Where the symbols take the objects:
from | ru va fu zu ga pu
J113 | J643 J534 J914 J249 J865 J588
J606 | J978 J598 J767 J393 J667 J796
J643 | J113 J703 J436 J286 J376 J988
J63 | J381 J902 J298 J623 J304 J559
J572 | J524 J17 J102 J988 J76 J286
J798 | J68 J249 J341 J534 J190 J36
J119 | J559 J922 J865 J170 J914 J381
J436 | J914 J84 J643 J34 J559 J304
J705 | J890 J504 J667 J293 J767 J405
J143 | J536 J190 J170 J865 J249 J425
J534 | J703 J113 J796 J798 J405 J767
J463 | J393 J102 J17 J978 J855 J800
J559 | J119 J994 J376 J469 J436 J63
J703 | J534 J643 J84 J68 J277 J680
J767 | J680 J588 J606 J36 J705 J534
J988 | J588 J680 J304 J572 J298 J643
J425 | J76 J293 J946 J504 J524 J143
J800 | J341 J34 J68 J84 J132 J463
J84 | J796 J436 J703 J800 J994 J978
J190 | J316 J143 J42 J405 J798 J293
J132 | J42 J469 J316 J994 J800 J855
J922 | J994 J119 J405 J42 J796 J667
J17 | J36 J572 J463 J680 J99 J68
J855 | J237 J623 J99 J902 J463 J132
J42 | J132 J170 J190 J922 J341 J237
J598 | J304 J606 J588 J781 J381 J914
J890 | J705 J298 J902 J99 J680 J277
J504 | J298 J705 J381 J425 J588 J865
J902 | J667 J63 J890 J855 J978 J994
J293 | J99 J425 J237 J705 J36 J190
J76 | J425 J99 J623 J298 J572 J536
J249 | J286 J798 J356 J113 J143 J524
J865 | J376 J405 J119 J143 J113 J504
J978 | J606 J304 J680 J463 J902 J84
J102 | J781 J463 J572 J304 J623 J34
J36 | J17 J524 J393 J767 J293 J798
J341 | J800 J356 J798 J796 J42 J393
J376 | J865 J277 J559 J536 J643 J298
J304 | J598 J978 J988 J102 J63 J436
J99 | J293 J76 J855 J890 J17 J316
J469 | J170 J132 J536 J559 J34 J623
J796 | J84 J914 J534 J341 J922 J606
J286 | J249 J68 J34 J643 J536 J572
J623 | J946 J855 J76 J63 J102 J469
J781 | J102 J393 J524 J598 J946 J356
J298 | J504 J890 J63 J76 J988 J376
J536 | J143 J316 J469 J376 J286 J76
J316 | J190 J536 J132 J277 J68 J99
J405 | J277 J865 J922 J190 J534 J705
J994 | J922 J559 J277 J132 J84 J902
J277 | J405 J376 J994 J316 J703 J890
J946 | J623 J237 J425 J381 J781 J170
J68 | J798 J286 J800 J703 J316 J17
J524 | J572 J36 J781 J588 J425 J249
J667 | J902 J381 J705 J237 J606 J922
J170 | J469 J42 J143 J119 J356 J946
J34 | J356 J800 J286 J436 J469 J102
J914 | J436 J796 J113 J356 J119 J598
J680 | J767 J988 J978 J17 J890 J703
J381 | J63 J667 J504 J946 J598 J119
J237 | J855 J946 J293 J667 J393 J42
J393 | J463 J781 J36 J606 J237 J341
J356 | J34 J341 J249 J914 J170 J781
J588 | J988 J767 J598 J524 J504 J113

In the rows, 25 means zero.

The rows follow the links: the fewer symbols apart two objects are, the more alike their rows tend to be.

Rows of some objects; one shown again gets a slightly different row:
J190
[ 27,  20,  33,  32,  29,  24,  30,  24,  31,  17,  30,  27,  27,  21,  34,  17,  29,  13,  30,  30,  22,  37,  18,  19,  28,  32,  24,  24,  22,  29,  23,  21,  22,  25,  30,  25,  25,  19,  32,  20,  19,  27,  32,  27,  30,  24,  18,  22,  30,  27,  23,  27,  14,  12,  24,  16,  16,  21,  25,  23,  14,  23,  20,  38,  13,  31,  19,  20]
J249
[ 36,  26,  24,  29,  31,  26,  31,  29,  21,  21,  46,  19,  25,  23,  26,  20,  18,  14,  17,  30,  18,  22,  30,  21,  26,  24,  29,  25,  25,  28,  25,  26,  21,  29,  41,  27,  35,  30,  36,  19,  24,  19,  25,  35,  33,  31,  26,  25,  26,  25,  24,  27,  27,  21,  24,  13,  14,  24,  19,  16,  19,  30,  17,  33,  23,  28,  23,  19]
J42
[ 23,  18,  29,  26,  31,  33,  35,  27,  35,  16,  23,  29,  22,  20,  37,  23,  25,  17,  30,  24,  23,  31,  22,  20,  22,  34,  29,  24,  23,  25,  22,  22,  12,  22,  35,  20,  24,  13,  31,  18,  21,  27,  29,  25,  24,  19,  18,  27,  31,  29,  23,  28,  18,  19,  34,  26,  19,  22,  23,  23,  17,  23,  28,  34,  16,  30,  16,  27]
J922
[ 21,  30,  26,  27,  28,  35,  32,  22,  38,  19,  22,  31,  20,  26,  34,  21,  34,  20,  29,  23,  25,  35,  20,  20,  16,  34,  28,  26,  25,  29,  27,  25,  14,  22,  31,  25,  20,  22,  31,  20,  25,  34,  29,  25,  19,  19,  22,  26,  28,  29,  26,  27,  18,  26,  35,  28,  15,  20,  23,  25,  19,  25,  30,  37,  18,  25,  13,  28]
J559
[ 17,  32,  30,  29,  22,  29,  29,  31,  26,  27,  26,  28,  19,  23,  35,  26,  30,  26,  27,  20,  25,  23,  26,  23,  24,  31,  28,  30,  24,  29,  26,  35,  15,  19,  26,  30,  20,  26,  27,  29,  34,  33,  19,  27,  25,   7,  26,  31,  29,  23,  26,  27,  14,  21,  33,  32,  20,  21,  23,  24,  48,  26,  32,  25,  24,  25,  25,  30]
J84
[ 10,  30,  15,  30,  30,  37,  25,  21,  20,  17,  25,  23,  14,  15,  28,  28,  35,  27,  18,  16,  20,  21,  28,  27,  15,  23,  27,  31,  28,  29,  24,  27,  16,  23,  29,  23,  25,  24,  29,  32,  33,  31,  20,  27,  34,  25,  32,  33,  25,  22,  28,  26,  21,  25,  30,  30,  25,  18,  26,  27,  27,  25,  25,  20,  23,  18,  25,  45]
J381
[ 29,  31,  31,  15,  22,  25,  24,  24,  37,  31,  16,  33,  27,  36,  24,  32,  21,  31,  31,  31,  32,  27,  20,  24,  27,  28,  25,  26,  30,  25,  27,  25,  25,  23,  20,  30,  19,  29,  18,  17,  20,  22,  26,  21,   7,  21,  22,  22,  22,  31,  25,  24,  32,  40,  30,  28,  21,  29,  22,  22,  24,  23,  37,  31,  28,  24,  20,  17]
J119
[ 25,  34,  32,  25,  24,  32,  35,  26,  35,  25,  32,  30,  19,  28,  37,  25,  27,  23,  30,  26,  26,  29,  20,  21,  19,  30,  29,  28,  24,  31,  28,  27,  11,  20,  32,  33,  23,  27,  32,  19,  25,  27,  25,  29,  16,  12,  24,  26,  29,  30,  25,  27,  22,  27,  35,  26,  12,  22,  20,  17,  28,  26,  32,  38,  22,  26,  15,  22]
J865
[ 30,  36,  35,  31,  22,  26,  28,  22,  30,  27,  35,  26,  25,  31,  33,  18,  28,  16,  29,  29,  24,  31,  18,  15,  25,  30,  25,  26,  22,  33,  31,  28,  18,  24,  30,  36,  23,  33,  31,  21,  23,  26,  24,  30,  26,  17,  22,  20,  27,  26,  24,  28,  18,  21,  24,  18,   7,  23,  23,  21,  28,  25,  21,  43,  20,  27,  20,  15]
J463
[ 19,  13,  18,  19,  31,  22,  23,  23,  21,  23,  13,  23,  26,  20,  19,  31,  23,  32,  20,  19,  27,  19,  29,  36,  27,  18,  23,  24,  29,  16,  18,  20,  31,  26,  20,  15,  28,  18,  20,  28,  25,  24,  27,  19,  26,  32,  28,  30,  23,  24,  25,  24,  29,  30,  30,  33,  40,  28,  24,  29,  24,  23,  29,   9,  30,  24,  28,  36]
J606
[ 25,  27,  12,  19,  31,  36,  22,  18,  31,  25,  14,  26,  25,  28,  16,  25,  23,  30,  21,  27,  28,  24,  26,  29,  18,  21,  25,  28,  32,  20,  28,  23,  26,  25,  23,  19,  26,  24,  21,  20,  22,  23,  27,  20,  18,  38,  28,  24,  21,  30,  29,  23,  39,  42,  30,  32,  30,  28,  21,  27,   6,  26,  28,  27,  28,  21,  18,  31]
J405
[ 24,  33,  29,  34,  23,  31,  26,  20,  28,  17,  27,  27,  27,  26,  32,  17,  37,  15,  29,  30,  22,  36,  18,  16,  22,  32,  25,  27,  22,  31,  28,  28,  18,  24,  29,  30,  21,  27,  28,  21,  23,  27,  28,  26,  27,  21,  20,  17,  28,  28,  25,  25,  17,  18,  24,  17,  10,  21,  27,  26,  14,  22,  19,  39,  16,  27,  17,  19]
J588
[ 36,  34,  20,  21,  23,  24,  18,  21,  22,  31,  27,  24,  29,  32,  13,  25,  20,  25,  21,  33,  29,  23,  25,  22,  24,  20,  22,  25,  29,  26,  31,  27,  32,  30,  24,  27,  30,  37,  23,  20,  23,  17,  26,  28,  19,  38,  30,  19,  17,  26,  26,  23,  41,  36,  16,  20,  24,  33,  24,  24,  15,  26,  18,  30,  33,  22,  27,  14]

Each walk starts at a row. The symbols on each line, taken left to right, move it on to the next object.
Answer with the object's row; about right is enough.
new walk
[ 22,  19,  35,  13,  20,  18,  25,  32,  26,  31,  15,  28,  26,  31,  23,  33,  14,  35,  32,  24,  29,  19,  28,  31,  36,  25,  27,  23,  25,  19,  22,  25,  29,  23,  15,  25,  18,  21,  19,  28,  25,  22,  24,  21,  18,  17,  20,  28,  25,  25,  21,  22,  24,  28,  28,  33,  35,  30,  25,  22,  42,  25,  36,  12,  29,  28,  28,  22]
ga zu fu zu fu pu
[ 22,  22,  22,  26,  30,  29,  33,  32,  18,  26,  36,  24,  16,  17,  29,  30,  20,  26,  19,  15,  18,  14,  36,  28,  23,  23,  31,  24,  24,  26,  20,  29,  20,  25,  34,  27,  33,  24,  35,  29,  33,  25,  19,  30,  31,  22,  31,  38,  25,  22,  28,  29,  24,  22,  32,  31,  26,  21,  19,  21,  39,  29,  28,  14,  24,  24,  27,  36]
fu va pu fu ga pu va
[ 20,  22,  35,  25,  23,  23,  34,  33,  25,  25,  30,  26,  21,  21,  34,  27,  21,  25,  29,  21,  23,  21,  30,  26,  29,  30,  31,  26,  20,  27,  20,  29,  20,  22,  29,  28,  23,  20,  29,  24,  29,  30,  22,  27,  26,   8,  23,  33,  30,  24,  26,  28,  13,  14,  33,  30,  20,  20,  22,  21,  49,  28,  34,  21,  20,  28,  25,  27]
new walk
[ 22,  33,  36,  33,  17,  24,  25,  27,  18,  28,  38,  24,  25,  24,  30,  22,  35,  22,  27,  23,  26,  26,  22,  19,  25,  29,  26,  26,  18,  34,  27,  33,  22,  22,  26,  37,  21,  32,  27,  30,  31,  29,  21,  29,  32,  13,  27,  24,  27,  20,  29,  24,  14,  12,  21,  22,  17,  21,  30,  26,  44,  27,  23,  26,  22,  25,  31,  22]
pu ga fu va ru va fu pu
[ 31,  35,  23,  34,  28,  32,  25,  21,  21,  25,  41,  24,  21,  24,  27,  22,  26,  20,  17,  28,  23,  23,  27,  19,  17,  25,  28,  26,  27,  33,  30,  28,  17,  26,  35,  31,  33,  35,  33,  21,  25,  23,  22,  34,  33,  29,  29,  24,  24,  26,  27,  26,  29,  28,  19,  17,  12,  22,  20,  21,  20,  27,  18,  38,  24,  22,  22,  21]
va va va zu va va
[ 31,  21,  19,  32,  33,  28,  28,  22,  24,  16,  35,  19,  23,  17,  27,  18,  24,  15,  21,  27,  19,  28,  29,  20,  23,  28,  27,  24,  24,  27,  23,  22,  21,  27,  35,  22,  33,  24,  37,  22,  22,  22,  27,  31,  37,  34,  25,  25,  27,  24,  25,  29,  25,  17,  21,  13,  19,  22,  23,  23,   8,  24,  14,  35,  17,  26,  20,  25]
new walk
[ 15,  17,  17,  29,  33,  30,  31,  25,  20,  20,  27,  23,  18,  13,  29,  27,  25,  25,  17,  16,  18,  21,  32,  30,  21,  25,  29,  28,  25,  25,  18,  26,  19,  22,  35,  22,  28,  17,  31,  32,  30,  31,  23,  28,  37,  23,  30,  35,  28,  23,  27,  29,  20,  19,  29,  30,  32,  20,  21,  27,  29,  23,  23,  14,  22,  24,  25,  42]
ga zu pu fu ga ga
[ 19,  26,  26,  27,  15,  17,  16,  20,  20,  28,  13,  25,  32,  28,  22,  24,  34,  29,  31,  26,  29,  32,  17,  26,  28,  24,  20,  25,  21,  24,  27,  27,  34,  25,   8,  26,  17,  27,  13,  33,  26,  29,  29,  17,  24,  25,  22,  16,  22,  21,  26,  21,  22,  18,  19,  28,  34,  27,  34,  34,  28,  23,  23,  20,  27,  25,  31,  22]
zu ru fu ru ga pu ru
[ 25,  20,  18,  25,  37,  36,  34,  25,  30,  14,  30,  25,  18,  15,  29,  23,  20,  19,  20,  23,  18,  25,  30,  24,  18,  27,  29,  25,  23,  24,  23,  22,  16,  25,  40,  18,  33,  17,  34,  19,  24,  25,  26,  30,  30,  29,  27,  31,  28,  27,  23,  29,  25,  27,  33,  25,  24,  21,  19,  20,  12,  26,  23,  29,  20,  28,  17,  31]
new walk
[ 22,  14,  31,  24,  18,  12,  18,  28,  18,  27,  14,  23,  35,  27,  22,  26,  25,  25,  33,  25,  27,  27,  22,  26,  36,  24,  20,  20,  19,  21,  21,  21,  39,  25,  13,  21,  19,  19,  16,  30,  24,  28,  29,  19,  27,  27,  19,  19,  27,  21,  23,  21,  21,  13,  17,  23,  37,  27,  35,  33,  26,  23,  24,  14,  26,  29,  32,  22]
fu ga pu fu ru pu fu fu
[ 33,  19,  19,  23,  29,  21,  21,  23,  23,  24,  21,  23,  30,  26,  16,  22,  20,  23,  23,  30,  25,  27,  26,  25,  29,  20,  24,  20,  28,  20,  25,  20,  36,  30,  25,  16,  30,  23,  23,  20,  16,  17,  29,  24,  26,  45,  23,  18,  21,  25,  22,  24,  38,  28,  18,  18,  33,  30,  25,  28,   3,  22,  18,  28,  26,  27,  26,  20]
va ru zu fu fu zu zu fu
[ 24,  30,  17,  18,  23,  27,  20,  24,  20,  35,  22,  23,  22,  25,  17,  33,  21,  37,  21,  22,  28,  17,  31,  33,  24,  18,  24,  27,  31,  23,  26,  29,  29,  23,  18,  25,  25,  30,  19,  30,  32,  26,  19,  21,  22,  25,  33,  27,  19,  25,  26,  24,  35,  39,  25,  34,  34,  29,  23,  26,  34,  28,  29,  12,  36,  22,  33,  32]
new walk
[ 21,  15,  21,  35,  30,  25,  27,  25,  13,  19,  35,  18,  22,  11,  27,  21,  27,  19,  18,  21,  18,  23,  30,  25,  25,  23,  26,  26,  22,  25,  21,  23,  28,  27,  30,  23,  31,  24,  33,  32,  27,  27,  23,  30,  44,  31,  30,  26,  27,  19,  24,  28,  18,  12,  20,  18,  28,  18,  28,  28,  27,  24,  13,  19,  20,  25,  30,  33]
zu pu zu va pu fu fu
[ 28,  24,  26,  32,  27,  22,  25,  29,   9,  23,  43,  18,  24,  16,  25,  25,  21,  19,  19,  21,  16,  16,  33,  24,  27,  22,  24,  25,  23,  29,  20,  30,  25,  28,  32,  28,  34,  28,  35,  29,  33,  25,  19,  32,  40,  26,  30,  30,  27,  18,  23,  29,  18,  14,  19,  19,  23,  20,  23,  22,  36,  29,  19,  21,  25,  24,  33,  26]
pu ru fu ru fu pu zu
[ 23,  33,  22,  34,  24,  30,  22,  25,  14,  28,  41,  19,  18,  22,  26,  27,  28,  24,  15,  21,  22,  17,  27,  22,  19,  23,  23,  28,  24,  30,  28,  32,  23,  26,  29,  33,  32,  34,  32,  34,  36,  26,  17,  32,  38,  25,  35,  27,  24,  20,  29,  25,  22,  18,  19,  21,  20,  19,  25,  23,  39,  28,  16,  23,  27,  18,  31,  30]
new walk
[ 25,  21,  21,  16,  25,  22,  23,  30,  20,  30,  20,  24,  23,  26,  19,  33,  14,  32,  21,  21,  25,  14,  37,  33,  31,  18,  26,  23,  28,  17,  22,  25,  31,  28,  22,  24,  28,  21,  22,  29,  28,  22,  24,  25,  23,  29,  31,  29,  21,  23,  27,  25,  33,  33,  28,  31,  40,  28,  21,  23,  34,  28,  30,   9,  36,  22,  35,  30]
pu ga fu va ru va fu pu
[ 33,  23,  34,  12,  22,  19,  27,  30,  39,  29,  14,  31,  30,  34,  24,  28,  14,  29,  31,  31,  29,  24,  23,  27,  31,  27,  29,  20,  27,  18,  26,  22,  27,  27,  24,  23,  21,  21,  23,  15,  20,  21,  28,  22,  12,  21,  16,  22,  25,  31,  20,  26,  33,  37,  29,  29,  27,  32,  19,  19,  22,  24,  35,  28,  25,  29,  19,  14]
pu fu zu ru zu fu zu pu
[ 22,  29,  30,  17,  17,  21,  20,  26,  27,  35,  14,  30,  27,  31,  23,  31,  25,  36,  30,  22,  33,  22,  21,  29,  27,  23,  24,  26,  27,  21,  26,  29,  28,  21,  13,  30,  17,  28,  16,  28,  30,  26,  22,  16,  14,  14,  24,  26,  23,  26,  24,  21,  27,  31,  27,  37,  29,  28,  26,  26,  42,  26,  35,  18,  32,  24,  28,  23]
new walk
[ 34,  22,  21,  13,  30,  23,  28,  30,  29,  28,  23,  25,  26,  30,  20,  29,   9,  28,  25,  27,  26,  18,  30,  30,  27,  23,  26,  23,  31,  18,  24,  21,  28,  29,  30,  23,  31,  24,  24,  18,  21,  17,  26,  27,  17,  34,  25,  29,  22,  30,  22,  27,  40,  41,  28,  26,  33,  32,  18,  18,  16,  31,  32,  25,  32,  28,  24,  23]
ga zu va ga zu fu fu
[ 29,  19,  16,  15,  32,  28,  25,  23,  30,  22,  15,  25,  26,  23,  18,  27,  16,  28,  22,  28,  25,  24,  31,  31,  24,  23,  26,  23,  31,  18,  22,  16,  27,  31,  23,  15,  29,  17,  24,  20,  16,  21,  28,  20,  18,  39,  26,  26,  23,  31,  22,  26,  35,  37,  28,  27,  34,  30,  23,  25,   4,  25,  29,  23,  29,  28,  20,  28]
pu ru pu pu zu ru
[ 23,  31,  15,  28,  33,  41,  30,  20,  31,  18,  29,  26,  17,  19,  29,  25,  28,  21,  19,  24,  22,  26,  24,  22,  12,  27,  30,  27,  29,  30,  25,  27,  13,  23,  38,  23,  28,  26,  34,  22,  27,  27,  22,  26,  27,  29,  27,  28,  26,  27,  29,  28,  27,  31,  34,  26,  20,  19,  18,  24,  11,  25,  24,  34,  20,  22,  16,  34]
new walk
[ 12,  15,  31,  29,  28,  25,  32,  31,  28,  17,  22,  25,  20,  17,  37,  26,  31,  24,  29,  19,  22,  27,  24,  25,  27,  29,  30,  27,  20,  24,  17,  25,  17,  21,  28,  22,  20,  11,  27,  27,  28,  32,  27,  23,  29,  12,  22,  32,  32,  24,  26,  25,  13,  13,  35,  30,  25,  19,  27,  27,  35,  23,  31,  19,  16,  29,  24,  35]
pu ga ru fu zu fu va zu zu
[ 33,  31,  15,  15,  27,  31,  23,  22,  30,  31,  24,  26,  24,  32,  17,  31,  15,  33,  21,  28,  28,  20,  29,  29,  22,  18,  26,  26,  32,  22,  28,  24,  22,  28,  25,  25,  29,  31,  20,  19,  24,  18,  22,  25,  16,  31,  26,  27,  20,  28,  24,  25,  43,  46,  27,  30,  27,  31,  19,  22,  16,  29,  29,  29,  33,  23,  21,  22]
va zu pu zu va zu
[ 33,  26,  22,  21,  33,  33,  34,  32,  28,  21,  38,  25,  17,  20,  30,  27,  18,  22,  18,  24,  22,  20,  34,  25,  21,  27,  32,  26,  26,  25,  21,  22,  16,  27,  43,  25,  35,  22,  37,  19,  27,  22,  26,  34,  25,  26,  27,  34,  27,  29,  27,  30,  29,  32,  33,  26,  17,  24,  15,  16,  19,  30,  27,  31,  21,  26,  17,  27]
new walk
[ 33,  25,  37,  28,  25,  18,  30,  30,  28,  22,  38,  25,  26,  28,  33,  19,  21,  15,  31,  30,  23,  27,  23,  19,  29,  31,  29,  23,  20,  29,  25,  27,  19,  27,  35,  32,  26,  25,  32,  19,  21,  21,  28,  33,  26,  18,  17,  24,  30,  25,  23,  27,  16,  14,  24,  15,  11,  22,  24,  17,  26,  25,  22,  38,  19,  29,  22,  12]
fu zu ru fu fu fu va
[ 17,  30,  31,  38,  20,  25,  25,  22,  23,  24,  26,  24,  24,  22,  33,  19,  42,  22,  30,  23,  24,  33,  18,  17,  21,  25,  22,  27,  18,  30,  27,  30,  24,  22,  22,  32,  20,  27,  28,  30,  27,  33,  25,  24,  34,  17,  26,  21,  32,  18,  27,  24,   9,  10,  22,  21,  19,  19,  32,  33,  35,  21,  19,  23,  19,  24,  27,  27]
zu zu pu pu pu va zu pu
[ 24,  24,  38,  32,  22,  16,  29,  30,  17,  27,  36,  23,  26,  22,  33,  23,  28,  19,  29,  24,  23,  26,  27,  21,  31,  28,  25,  23,  19,  27,  23,  27,  23,  25,  26,  31,  24,  23,  29,  31,  26,  28,  22,  28,  35,  11,  21,  29,  30,  21,  24,  24,  11,   6,  22,  18,  20,  21,  28,  24,  43,  27,  23,  22,  21,  29,  32,  20]
